Below is a small trained network, with its code and all its weights. Each question gives an input and a class and asks what happens when units are switched off, that is, made to give their printed mean instead of their output.

import numpy as np


def w(rows, s, z=0):
    codes = np.array(rows[::2]) - 128.0
    scale = np.full(codes.shape[1], s)
    scale[-1] = z or s
    return codes * scale


def f(y):
    return np.maximum(y, 0)


def log_softmax(a):
    a = a - a.max(-1, keepdims=True)
    return a - np.log(np.exp(a).sum(-1, keepdims=True))


def net(x, mask):
    res = np.array(x, float).reshape(1, 7) / 4 @ E
    y = f(res @ A[0][:, :-1].T + A[0][:, -1])
    res = res + np.where(mask, y, B[0][:, -1]) @ B[0][:, :-1]
    return log_softmax(res[-1] @ U[:, :-1].T + U[:, -1])


A, B = {}, {}
E = w([
[127,128,127,129],'x0',
[146,77,221,189],'x1',
[141,250,156,143],'x2',
[18,139,155,104],'x3',
[129,127,130,125],'x4',
[122,134,119,142],'x5',
[132,124,134,117],'x6',
],0.014)
A[0] = w([
[107,149,187,209,91],'n1',
[149,98,25,77,212],'n2',
[145,65,120,203,135],'n3',
[109,108,151,98,170],'n4',
[219,181,114,69,240],'n5',
[215,149,87,130,170],'n6',
[164,135,78,183,228],'n7',
[102,193,132,64,144],'n8',
[94,60,7,73,215],'n9',
[166,148,103,98,98],'n10',
[47,94,172,140,115],'n11',
[100,173,127,92,97],'n12',
[144,188,114,103,158],'n13',
[153,172,221,163,64],'n14',
[39,122,150,120,220],'n15',
[160,160,112,108,103],'n16',
[150,149,64,108,112],'n17',
[148,186,134,91,136],'n18',
[190,173,107,98,139],'n19',
[173,179,60,216,151],'n20',
[95,40,195,157,93],'n21',
[151,182,102,107,185],'n22',
[200,122,114,126,253],'n23',
[130,128,169,188,112],'n24',
[199,200,66,159,140],'n25',
[73,175,116,131,118],'n26',
[47,134,162,101,217],'n27',
[147,165,116,94,186],'n28',
[211,91,136,178,203],'n29',
[105,86,166,129,193],'n30',
],0.014,0.0044)
B[0] = w([
[159,151,147,130,189],'n1',
[153,149,194,107,229],'n2',
[95,77,100,21,190],'n3',
[168,147,108,130,158],'n4',
[148,75,160,201,234],'n5',
[195,62,129,112,219],'n6',
[142,99,179,102,197],'n7',
[103,142,91,184,206],'n8',
[174,225,254,110,249],'n9',
[173,93,102,171,167],'n10',
[228,101,23,163,190],'n11',
[58,124,90,145,178],'n12',
[100,92,120,184,193],'n13',
[163,219,212,146,202],'n14',
[175,196,62,195,209],'n15',
[167,101,89,158,167],'n16',
[122,132,126,183,186],'n17',
[119,108,82,157,186],'n18',
[166,72,112,154,198],'n19',
[163,100,138,132,216],'n20',
[166,86,50,77,203],'n21',
[130,102,125,186,198],'n22',
[96,56,211,60,209],'n23',
[147,128,160,82,176],'n24',
[154,102,131,145,235],'n25',
[102,146,109,155,186],'n26',
[143,184,44,185,209],'n27',
[93,82,120,231,181],'n28',
[44,96,152,6,226],'n29',
[164,131,97,81,176],'n30',
],0.0085,0.015)
U = w([
[152,151,229,112,222],'0',
[178,104,89,133,147],'1',
[170,252,144,111,209],'2',
[34,140,78,149,8],'3',
[99,107,139,67,42],'4',
],0.015,0.0016)

Each question gives the input, the list of numbers given to net, and the class t.
The units are the neurons (one row each of A and B). Each row of codes is followed by its name. A weight is (code - 128) times the scale printed after its matrix; where a second scale follows, it is the last column's (A, B and U).
mask holds one flag per neuron, in row order. A switched-off neuron (its flag False) gives its mean, the last column of its row in B, instead of its output. The means were averaged over made-up inputs and are rounded, as every weight is.
A unit's drop is (log p(t) with every unit on - log p(t) with that unit switched off) / (log p(t) with every unit on - log p(t) with every unit switched off).
The circuit of an input: a set's keep is (log p(t) with only the set's units on - log p(t) with every unit switched off) / (log p(t) with every unit on - log p(t) with every unit switched off). Starting from the 12 units with the biggest drops (on a tie, the unit counted first), units are removed one at a time, each time the one whose removal leaves the highest keep (on an exact tie, the one counted first), for as long as the keep stays at least 0.8.
circuit, biggest first: the units of the circuit, biggest drop first
k most important neurons: the k neurons with the biggest drops, biggest first
drop when u is switched off: that unit's drop, to one decimal
input [-1,2,7,1,3,5,5], class 2: circuit, biggest first => (n23)
input [8,0,5,6,-6,-5,-4], class 3: circuit, biggest first => (n9 n12)
input [3,1,-8,-6,-6,5,0], class 4: circuit, biggest first => (n3 n29)
input [5,1,2,-3,8,-5,-8], class 0: 2 most important neurons => (n11 n21)
input [-3,0,4,3,-3,5,-4], class 3: 2 most important neurons => (n9 n2)
input [-2,0,5,7,-8,-2,-8], class 3: 2 most important neurons => (n9 n12)
input [1,-8,-3,1,-6,-1,3], class 2: 2 most important neurons => (n9 n23)
input [-5,1,-8,0,-3,-6,-4], class 4: 3 most important neurons => (n21 n3 n14)
input [-2,1,-8,-1,-6,0,-4], class 4: 3 most important neurons => (n3 n21 n14)
input [-4,0,-8,-3,7,-3,-8], class 0: 2 most important neurons => (n9 n2)
input [-3,0,-8,-6,-8,7,-7], class 0: 2 most important neurons => (n9 n2)
input [6,5,0,6,-2,-5,6], class 1: 2 most important neurons => (n9 n11)
input [4,5,-1,6,3,-1,-3], class 1: 3 most important neurons => (n9 n11 n21)
input [-8,-6,-2,2,3,3,-5], class 2: circuit, biggest first => (n9)
input [-4,8,1,7,7,-5,-4], class 2: drop when n15 is switched off => 0.1
input [8,-7,-2,7,4,8,8], class 2: drop when n9 is switched off => 1.0
input [-2,-1,2,4,3,-2,6], class 3: drop when n9 is switched off => 0.2
